Below is a small trained network, with its code and all its weights. Each question gives an input and a class and asks what happens when units are switched off, that is, made to give their printed mean instead of their output.

import numpy as np


def w(rows, s, z=0):
    codes = np.array(rows[::2]) - 128.0
    scale = np.full(codes.shape[1], s)
    scale[-1] = z or s
    return codes * scale


def f(y):
    return np.maximum(y, 0)


def log_softmax(a):
    a = a - a.max(-1, keepdims=True)
    return a - np.log(np.exp(a).sum(-1, keepdims=True))


def net(x, mask):
    res = np.array(x, float).reshape(1, 3) / 4 @ E
    y = f(res @ A[0][:, :-1].T + A[0][:, -1])
    res = res + np.where(mask, y, B[0][:, -1]) @ B[0][:, :-1]
    return log_softmax(res[-1] @ U[:, :-1].T + U[:, -1])


A, B = {}, {}
E = w([
[107,89,149,151,40,52,58,249,176,117],'x0',
[213,144,21,196,163,54,111,83,178,220],'x1',
[109,68,177,54,154,126,167,82,206,180],'x2',
],0.011)
A[0] = w([
[140,170,66,109,181,197,247,54,48,96,69],'neuron 1',
[116,89,159,57,98,219,163,148,109,58,182],'neuron 2',
[137,213,106,190,88,142,106,153,20,75,133],'neuron 3',
[108,72,206,97,118,151,169,85,227,106,65],'neuron 4',
[129,39,152,33,159,95,177,107,237,155,235],'neuron 5',
[105,154,79,187,122,132,123,73,207,205,85],'neuron 6',
[65,96,160,86,108,199,108,130,65,126,4],'neuron 7',
[163,147,126,85,182,167,168,40,58,91,81],'neuron 8',
[35,112,186,75,94,194,141,165,82,63,52],'neuron 9',
[78,29,140,144,19,2,93,192,149,78,41],'neuron 10',
],0.0078,0.0037)
B[0] = w([
[185,96,158,64,111,187,71,185,129,154,230],'neuron 1',
[188,133,77,117,176,43,108,111,104,144,233],'neuron 2',
[80,64,60,122,154,146,255,175,33,52,233],'neuron 3',
[85,64,128,221,178,135,190,133,75,134,200],'neuron 4',
[109,75,147,100,168,133,179,142,26,61,248],'neuron 5',
[104,133,37,169,144,37,110,67,159,123,200],'neuron 6',
[129,149,44,156,111,94,126,77,108,219,187],'neuron 7',
[240,82,182,34,96,185,114,166,109,180,209],'neuron 8',
[129,160,54,108,166,93,44,15,130,158,241],'neuron 9',
[215,40,158,18,88,156,146,142,160,170,252],'neuron 10',
],0.008,0.012)
U = w([
[218,39,161,53,80,175,51,202,162,172,98],'0',
[154,136,4,130,180,55,44,55,133,157,109],'1',
[84,59,97,132,177,151,255,168,36,63,105],'2',
[147,117,152,111,153,108,106,146,95,78,249],'3',
[105,196,207,175,133,167,63,164,153,97,107],'4',
[68,170,139,136,112,168,124,152,167,147,106],'5',
[62,154,204,197,120,154,116,152,127,117,104],'6',
[126,154,182,123,141,171,90,122,201,62,110],'7',
],0.0087,0.015)

Each question gives the input, the list of numbers given to net, and the class t.
The units are the neurons (one row each of A and B). Each row of codes is followed by its name. A weight is (code - 128) times the scale printed after its matrix; where a second scale follows, it is the last column's (A, B and U).
mask holds one flag per neuron, in row order. A switched-off neuron (its flag False) gives its mean, the last column of its row in B, instead of its output. The means were averaged over made-up inputs and are rounded, as every weight is.
A unit's drop is (log p(t) with every unit on - log p(t) with that unit switched off) / (log p(t) with every unit on - log p(t) with every unit switched off).
The circuit of an input: a set's keep is (log p(t) with only the set's units on - log p(t) with every unit switched off) / (log p(t) with every unit on - log p(t) with every unit switched off). Starting from all 10 units, units are removed one at a time, each time the one whose removal leaves the highest keep (on an exact tie, the one counted first), for as long as the keep stays at least 0.8.
circuit, biggest first: the units of the circuit, biggest drop first
k most important neurons: the k neurons with the biggest drops, biggest first
drop when u is switched off: that unit's drop, to one decimal
input [3,-5,8], class 2: 2 most important neurons -> [neuron 5; neuron 4]
input [-3,3,4], class 2: 3 most important neurons -> [neuron 9; neuron 5; neuron 10]
input [-2,-3,2], class 3: circuit, biggest first -> [neuron 3; neuron 10]
input [-4,4,-5], class 2: circuit, biggest first -> [neuron 9]
input [7,5,-8], class 2: 2 most important neurons -> [neuron 3; neuron 1]
input [-7,-8,5], class 1: 3 most important neurons -> [neuron 9; neuron 2; neuron 7]
input [1,-4,-3], class 1: circuit, biggest first -> [neuron 9; neuron 5]
input [-6,6,-8], class 2: 3 most important neurons -> [neuron 3; neuron 9; neuron 10]
input [-7,-5,5], class 0: 2 most important neurons -> [neuron 8; neuron 1]
input [-4,1,-4], class 0: 3 most important neurons -> [neuron 1; neuron 5; neuron 8]
input [-3,3,-5], class 2: 4 most important neurons -> [neuron 3; neuron 9; neuron 10; neuron 2]
input [0,7,-8], class 2: 2 most important neurons -> [neuron 3; neuron 9]
input [-6,2,-5], class 0: 2 most important neurons -> [neuron 1; neuron 8]
input [-1,3,-3], class 3: 2 most important neurons -> [neuron 9; neuron 2]
input [2,-4,8], class 2: circuit, biggest first -> [neuron 4]
input [7,-8,6], class 1: 3 most important neurons -> [neuron 9; neuron 2; neuron 7]
input [0,-7,3], class 1: drop when neuron 9 is switched off -> 0.2
input [-6,-4,-4], class 0: drop when neuron 8 is switched off -> 0.3
input [-1,2,-7], class 2: drop when neuron 3 is switched off -> 0.4
input [-8,0,3], class 0: drop when neuron 6 is switched off -> 0.0
input [-2,3,-3], class 3: most important neuron -> [neuron 9]
